Below are the code and all the weights of a small trained network. Each question names an input and a class and asks about switching units off, where a switched-off unit gives its printed mean instead of its output.

import numpy as np


def w(rows, s, z=0):
    codes = np.array(rows[::2]) - 128.0
    scale = np.full(codes.shape[1], s)
    scale[-1] = z or s
    return codes * scale


def norm(h):
    return h / np.sqrt((h * h).mean(-1, keepdims=True) + 1e-5)


def f(y):
    return np.maximum(y, 0)


def log_softmax(a):
    a = a - a.max(-1, keepdims=True)
    return a - np.log(np.exp(a).sum(-1, keepdims=True))


def net(x, mask):
    res = np.array(x, float).reshape(1, 5) / 4 @ E
    u = 0
    for l in range(3):
        y = f(norm(res) @ A[l][:, :-1].T + A[l][:, -1])
        res = res + np.where(mask[u : u + 13], y, B[l][:, -1]) @ B[l][:, :-1]
        u += 13
    return log_softmax(norm(res)[-1] @ U[:, :-1].T + U[:, -1])


A, B = {}, {}
E = w([
[127,129,137],'x0',
[151,61,194],'x1',
[1,75,117],'x2',
[125,131,125],'x3',
[100,185,201],'x4',
],0.0018)
A[0] = w([
[126,30,192,115],'L0N1',
[142,214,83,96],'L0N2',
[73,188,57,87],'L0N3',
[151,31,216,36],'L0N4',
[151,62,195,63],'L0N5',
[225,150,159,104],'L0N6',
[103,205,69,64],'L0N7',
[83,252,255,188],'L0N8',
[70,192,68,148],'L0N9',
[179,135,101,2],'L0N10',
[166,45,208,59],'L0N11',
[87,200,58,87],'L0N12',
[191,188,60,130],'L0N13',
],0.0037,0.0036)
B[0] = w([
[133,191,189,167],'L0N1',
[116,147,186,154],'L0N2',
[123,161,196,156],'L0N3',
[111,197,248,145],'L0N4',
[63,193,223,141],'L0N5',
[197,129,213,174],'L0N6',
[56,175,244,143],'L0N7',
[170,49,29,253],'L0N8',
[190,128,176,184],'L0N9',
[3,136,248,128],'L0N10',
[70,155,241,149],'L0N11',
[130,153,210,155],'L0N12',
[186,129,176,176],'L0N13',
],0.0045,0.0036)
A[1] = w([
[137,226,157,158],'L1N1',
[214,161,152,113],'L1N2',
[107,185,65,25],'L1N3',
[126,244,154,50],'L1N4',
[109,148,17,150],'L1N5',
[196,192,79,142],'L1N6',
[95,239,116,114],'L1N7',
[105,197,2,141],'L1N8',
[104,196,80,44],'L1N9',
[118,246,58,159],'L1N10',
[94,181,44,3],'L1N11',
[200,156,109,176],'L1N12',
[191,79,61,82],'L1N13',
],0.0043,0.0044)
B[1] = w([
[149,148,214,229],'L1N1',
[147,63,119,229],'L1N2',
[106,11,230,128],'L1N3',
[82,111,239,143],'L1N4',
[196,90,118,158],'L1N5',
[146,69,157,198],'L1N6',
[147,132,213,150],'L1N7',
[64,33,228,144],'L1N8',
[175,20,75,128],'L1N9',
[65,54,219,155],'L1N10',
[9,6,254,128],'L1N11',
[122,71,130,252],'L1N12',
[40,109,203,162],'L1N13',
],0.0045,0.0026)
A[2] = w([
[218,241,6,4],'L2N1',
[115,232,125,14],'L2N2',
[25,189,95,145],'L2N3',
[132,91,159,151],'L2N4',
[228,232,23,4],'L2N5',
[19,176,101,122],'L2N6',
[197,142,110,94],'L2N7',
[139,241,22,136],'L2N8',
[116,252,3,146],'L2N9',
[48,171,109,128],'L2N10',
[166,86,192,142],'L2N11',
[42,96,118,118],'L2N12',
[186,61,188,198],'L2N13',
],0.0053,0.0046)
B[2] = w([
[241,13,254,128],'L2N1',
[29,121,251,128],'L2N2',
[248,121,182,136],'L2N3',
[93,157,67,182],'L2N4',
[245,9,10,128],'L2N5',
[244,108,170,136],'L2N6',
[194,17,175,134],'L2N7',
[119,5,244,128],'L2N8',
[114,9,253,128],'L2N9',
[231,141,227,134],'L2N10',
[55,163,118,206],'L2N11',
[235,57,114,149],'L2N12',
[55,165,79,254],'L2N13',
],0.0048,0.0075)
U = w([
[54,165,239,227],'0',
[42,43,64,208],'1',
[205,50,185,204],'2',
[83,124,115,181],'3',
[63,126,116,157],'4',
[193,243,16,14],'5',
[244,255,15,4],'6',
],0.005,0.0046)

Each question gives the input, the list of numbers given to net, and the class t.
The units are the neurons (one row each of A and B). Each row of codes is followed by its name. A weight is (code - 128) times the scale printed after its matrix; where a second scale follows, it is the last column's (A, B and U).
mask holds one flag per neuron, layer by layer. A switched-off neuron (its flag False) gives its mean, the last column of its row in B, instead of its output. The means were averaged over made-up inputs and are rounded, as every weight is.
A unit's drop is (log p(t) with every unit on - log p(t) with that unit switched off) / (log p(t) with every unit on - log p(t) with every unit switched off).
The circuit of an input: a set's keep is (log p(t) with only the set's units on - log p(t) with every unit switched off) / (log p(t) with every unit on - log p(t) with every unit switched off). Starting from the 12 units with the biggest drops (on a tie, the unit counted first), units are removed one at a time, each time the one whose removal leaves the highest keep (on an exact tie, the one counted first), for as long as the keep stays at least 0.8.
circuit, biggest first: the units of the circuit, biggest drop first
k most important neurons: the k neurons with the biggest drops, biggest first
top k neurons in layer l: the k neurons of layer l with the biggest drops, biggest first
drop of u: that unit's drop, to one decimal
input [2,-8,-6,-4,-6], class 0: circuit, biggest first => [L0N8, L1N10]
input [-5,-5,-2,-1,8], class 1: circuit, biggest first => [L0N8, L1N6]
input [2,-7,-8,3,-5], class 2: circuit, biggest first => [L2N7]
input [6,-6,-8,7,2], class 2: circuit, biggest first => [L2N7, L1N2, L1N6]
input [-6,-5,-5,1,7], class 1: circuit, biggest first => [L0N8, L1N12, L2N13, L1N6]
input [8,-6,-8,4,6], class 2: circuit, biggest first => [L0N8, L2N7, L1N6]
input [3,-5,-8,-6,7], class 2: top 2 neurons in layer 0 => [L0N6, L0N8]
input [-2,-7,-7,-2,-6], class 0: 4 most important neurons => [L0N8, L1N10, L1N1, L2N12]
input [3,0,-8,-4,8], class 1: 2 most important neurons => [L0N8, L1N12]
input [4,4,-7,-6,7], class 1: 3 most important neurons => [L0N8, L2N13, L0N9]
input [6,-6,-8,-3,3], class 2: top 3 neurons in layer 0 => [L0N13, L0N8, L0N6]
input [7,1,-5,-7,7], class 1: drop of L0N8 => 0.5
input [2,-2,8,5,-2], class 2: drop of L0N8 => 0.7
input [1,-3,-2,-4,6], class 1: circuit, biggest first => [L0N8]
input [2,-7,-2,-4,-4], class 0: drop of L0N8 => 0.2
